Below are the code and all the weights of a small trained network. Each question names an input and a class and asks about switching units off, where a switched-off unit gives its printed mean instead of its output.

import numpy as np


def w(rows, s, z=0):
    codes = np.array(rows[::2]) - 128.0
    scale = np.full(codes.shape[1], s)
    scale[-1] = z or s
    return codes * scale


def f(y):
    return y / 2 * (1 + np.tanh(0.7978845608 * (y + 0.044715 * y**3)))


def log_softmax(a):
    a = a - a.max(-1, keepdims=True)
    return a - np.log(np.exp(a).sum(-1, keepdims=True))


def net(x, mask):
    res = np.array(x, float).reshape(1, 4) / 4 @ E
    y = f(res @ A[0][:, :-1].T + A[0][:, -1])
    res = res + np.where(mask, y, B[0][:, -1]) @ B[0][:, :-1]
    return log_softmax(res[-1] @ U[:, :-1].T + U[:, -1])


A, B = {}, {}
E = w([
[138,141,123],'x0',
[70,215,209],'x1',
[134,137,125],'x2',
[9,174,42],'x3',
],0.015)
A[0] = w([
[148,97,195,129],'N1',
[52,153,45,141],'N2',
[117,83,90,118],'N3',
[47,177,68,137],'N4',
[230,160,189,123],'N5',
[185,41,7,4],'N6',
[73,178,240,26],'N7',
[183,100,218,151],'N8',
[167,173,105,66],'N9',
[100,210,208,50],'N10',
[175,116,187,141],'N11',
[185,142,158,131],'N12',
],0.016,0.0047)
B[0] = w([
[80,104,94,178],'N1',
[46,108,95,235],'N2',
[144,118,150,170],'N3',
[48,94,24,233],'N4',
[97,81,75,212],'N5',
[253,243,244,254],'N6',
[254,226,175,211],'N7',
[80,28,45,214],'N8',
[131,154,122,125],'N9',
[196,167,253,207],'N10',
[69,77,61,188],'N11',
[101,116,105,173],'N12',
],0.01,0.021)
U = w([
[102,90,5,2],'0',
[230,171,204,254],'1',
],0.016,0.00044)

Each question gives the input, the list of numbers given to net, and the class t.
The units are the neurons (one row each of A and B). Each row of codes is followed by its name. A weight is (code - 128) times the scale printed after its matrix; where a second scale follows, it is the last column's (A, B and U).
mask holds one flag per neuron, in row order. A switched-off neuron (its flag False) gives its mean, the last column of its row in B, instead of its output. The means were averaged over made-up inputs and are rounded, as every weight is.
A unit's drop is (log p(t) with every unit on - log p(t) with that unit switched off) / (log p(t) with every unit on - log p(t) with every unit switched off).
The circuit of an input: a set's keep is (log p(t) with only the set's units on - log p(t) with every unit switched off) / (log p(t) with every unit on - log p(t) with every unit switched off). Starting from all 12 units, units are removed one at a time, each time the one whose removal leaves the highest keep (on an exact tie, the one counted first), for as long as the keep stays at least 0.8.
circuit, biggest first: the units of the circuit, biggest drop first
k most important neurons: the k neurons with the biggest drops, biggest first
drop of u: that unit's drop, to one decimal
input [7,-3,8,2], class 1: circuit, biggest first => N8
input [1,5,2,-5], class 0: 3 most important neurons => N6, N8, N5
input [-3,7,6,5], class 1: 2 most important neurons => N10, N7
input [-7,7,7,-7], class 0: 2 most important neurons => N8, N6
input [-5,-5,2,-5], class 0: 3 most important neurons => N8, N10, N7
input [-1,-6,-2,5], class 1: 2 most important neurons => N6, N8
input [1,-2,-7,-1], class 1: 2 most important neurons => N4, N2
input [-1,3,-7,-6], class 0: drop of N9 => 0.0
input [0,-8,0,-3], class 1: drop of N6 => 1.5
input [3,-4,-3,2], class 1: drop of N6 => 0.0
